[ 82 185 102 139 103 138 157 143 116 133 127 140 167  88 145  62 120 141
  89 146 180 161 124 159 148 141  86 160 109  71 183 144 117 172  82  85
 189 141 126 146 115 137  86 149  82 147 108 112 107 123 137] : M
[ 93 157 111 107  87 118 128 140 113 165 150 131 165  77 145  94 131 163
  81 168 125 145 139 166 116 202  87 139 113  64 197 161  99 122 133 102
 181 132 138 151 153 118  87 115 122 135 140 147  93 112 166] : D
[102 138 132  82 143 141 185 126 125 137  69 170 105 131  95 154 151 139
 124  77 108 113 109 158 165 197 104 152 126  81 157 142 131 131 184 138
 153 127 112 112 141 129  73 137 170 131 137 137 159 130 124] : J
[133 157 165 144 115 152 106 100 118 142  83 201 111 142 140 115 136  95
 128  91 141 203  86 144 184 100 149 175 109 119 143 142 128 112 153 123
 141  97  92 145 113 102 116 124 166 157 107 167 137  85 144] : A
[ 86 159 132 102 142 107 132 140 132 112  76 141 147 129 122  84 101 156
  93 165 120 125 142 174 172 170 107  84 108  50 141 163 101  85 187 131
 133 144  98 110 165 110 102 151 148 127 142 121 145 158 107] : Q
[100 166 153 124  82 135 131  94 144 160 147 165 173  76 123 110 183 113
 116 131 172 157 114 167 147 201 105 164 102  84 170 129  92 134 180  89
 176 143 115 154 154 112  94 118 119 140  93 140 134  98 162] : W
gone J: [138 113 137 105 143 158 126 152 126 124 131  82 124 170 141 139 138  69
 131 137 129 132  95 130 104  81 170 153 109 112 165 157 127 142 131 137
 141 154 137 197  73 131 185 184 108 159 125  77 151 112]	[102]
loc: [62]	M, 15
loc: [99]	D, 32
places M: [141]	17 25 37
places J: [131]	13 32 33 45

[169 164 165 167 168 169 168 163 166 168 171 165 168 163 172 164 165 164
 166 166 168 162 165 167 167 162 169 168 163 164 163 166 164 167 164 169
 169 164 168 169 166 167 168 164 161] = P
[167 165 155 167 173 157 167 154 173 160 170 168 176 157 167 164 169 167
 172 175 178 157 167 159 159 166 161 164 166 163 166 177 161 170 167 158
 165 165 160 170 165 161 165 162 159] = N
[168 166 158 169 173 160 168 158 173 163 171 169 178 161 169 167 170 170
 174 177 178 169 168 162 162 168 164 166 168 165 169 177 165 171 170 161
 167 168 164 169 168 163 166 163 162] = Z
[169 166 156 169 176 158 168 154 175 161 173 169 179 157 169 166 171 169
 174 177 181 157 168 160 161 167 162 166 167 164 168 180 162 172 169 159
 166 166 162 172 167 163 166 163 160] = C
[168 164 158 167 172 161 167 155 170 163 171 167 174 158 170 164 168 166
 170 171 175 158 166 162 162 164 164 165 164 162 164 174 161 169 165 162
 166 164 163 170 165 164 166 162 159] = X
[166 162 146 166 176 149 164 144 175 154 171 167 182 149 166 162 169 167
 176 180 184 149 165 153 153 164 155 161 164 159 166 183 158 171 167 150
 162 163 155 169 163 156 162 157 153] = E
[ 87  80  96  90  73 108  88 109  70 108  91  81  83 101  98  84  77  83
  85  82  72  94  77 102 100  83 105  94  82  91  83  66 103  83  91 112
 102  89 106  78  93  87  92  81  90] = H
[ 84  73  91  88  68 108  85 106  63 109  90  76  82  98  99  78  71  78
  82  79  68  88  70 101  98  77 105  92  75  86  77  59  83  80  88 114
 103  85 106  73  90  82  90  74  83] = B
q: [169 166 156 169 176 158 168 154 175 161 173 169 179 157 169 166 171 169
 174 177 181 157 168 160 161 167 162 166 167 164 168 180 162 172 169 159
 166 166 162 172 167 163 166 163 160]	C
loc: [76]	B, 11

[136 131 148 149 108 133 142 131 113 127 119 117  96 170 132 139 114 111
 121 130 119 141 132 150 128 127 125]  F
[138 133 131 141 118 125 155 118 130 131 130 131  74 117 120 123  78  85
 123 111 132 125 148  95 128 133 129]  L
[133 111 125 119 153 121 115 135 131 132 131 116 204 112 123 156 104 130
 131 128 132 143 133 107 125 130 132]  K
[127 117 130 133 120 139 140 145 140 131 125 139 122 151 135  93  90 145
 120 116 123 127 120 134 125 129 126]  S
[138 152 145 130 128 137 136 116 118 136 136 123 111 109 128 117 142 153
 127 134 119 122 127 128 123 123 125]  T
[134 112 148 114 150 133 126 130 124 120 124 136 127  99 150 136 108 115
 132 123 127 123 112 142 121 125 143]  Y
[127 119 138 125 142 120 118 147 132 129 127 122  72 132 140 101 123  85
 125 123 117 120 125 130 121 126 119]  R
[127 117 130 133 120 139 140 145 140 131 125 139 122 151 135  93 107 131
 147 139 122 124 132 131 123 124 138]  V
q: [127 119 138 125 142 120 118 147 132 129 127 122  72 132 140 101 123  85
 125 123 117 120 125 130 121 126 119]	R
loc: [109]	T, 13
gone F: [117 139 133 142 149 131 108 132 150 170 141 119 128 130 113 121  96 136
 148 132 119 125 127 127 111 131]	[114]

[182 186 174 172 177 177 186 176 183 177 175 186 175 176 173 184 185 179] : gedak
[92 97 68 43 68 60 82 59 74 64 77 45 60 82 53 65 90 57] : gegu
[179 177 190 185 177 195 177 185 185 195 180 194 198 187 185 170 182 182] : Pibuv
[178 179 179 185 175 184 187 178 179 183 174 185 184 178 186 176 182 179] : gudup
[182 185 178 181 178 183 190 179 180 183 177 184 182 179 182 183 186 182] : paf
[100 105  73  45  74  64  89  64  80  69  83  49  65  88  57  71  97  62] : linif
[94 99 67 40 69 59 82 60 74 63 78 43 59 83 51 67 91 57] : rap
q: [92 97 68 43 68 60 82 59 74 64 77 45 60 82 53 65 90 57]	gegu
places Pibuv: [185]	3 7 8 14
gone Pibuv: [170 194 190 185 177 198 185 185 177 195 195 179 177 182 182 187 185]	[180]

[162 172 172 194 176 199 194 174 177 170 172 172 179 202 160 171 189 207
 167 183 174 197 201 174 196 171 199 180 167 175 177 192 194 170 183 196
 171 195 183 180 190 170 189 173 198 186 186 191 178 177 205 179 170 196]  Fev
[107  65 102  60  98  72  60 110  84 100 113  99  94  71  99  85  96  60
  94  80  93  73  78 116  81  83  61  95  92 110 104  79  79  91 103  61
  96  84  89 102  97 109  84  90  70  88  74  84  87  75  81  87  60  67]  sufel
[191 174 182 178 189 181 173 192 184 185 187 184 176 173 191 188 180 174
 189 184 188 170 178 186 187 179 174 185 190 188 184 177 173 185 188 178
 180 173 186 191 186 187 183 182 178 186 172 180 186 180 182 182 189 173]  neb
[182 184 180 184 186 188 180 188 183 181 184 181 178 183 181 182 185 185
 182  59 185 180 186 184 192 176 183 185 183 185 184 183 181 181 189 184
 178 181 187 189 189 183 186 179 186 187 177 185 185 181 192 182 184 177]  Deva
gone Fev: [175 195 183 183 194 201 196 189 173 177 170 174 194 194 199 167 197 172
 174 160 190 177 196 198 186 183 171 172 172 199 170 202 178 196 172 167
 174 205 180 207 179 171 179 191 192 189 180 177 171 186 170 170 162]	[176]
q: [107  65 102  60  98  72  60 110  84 100 113  99  94  71  99  85  96  60
  94  80  93  73  78 116  81  83  61  95  92 110 104  79  79  91 103  61
  96  84  89 102  97 109  84  90  70  88  74  84  87  75  81  87  60  67]	sufel
places sufel: [60]	3 6 17 52
gone neb: [181 189 178 187 182 186 183 176 184 174 188 180 170 185 185 178 182 177
 178 188 178 184 187 189 173 185 186 180 191 174 174 184 179 173 188 190
 173 191 191 186 186 189 192 186 182 188 182 180 180 173 184 173 187]	[172]

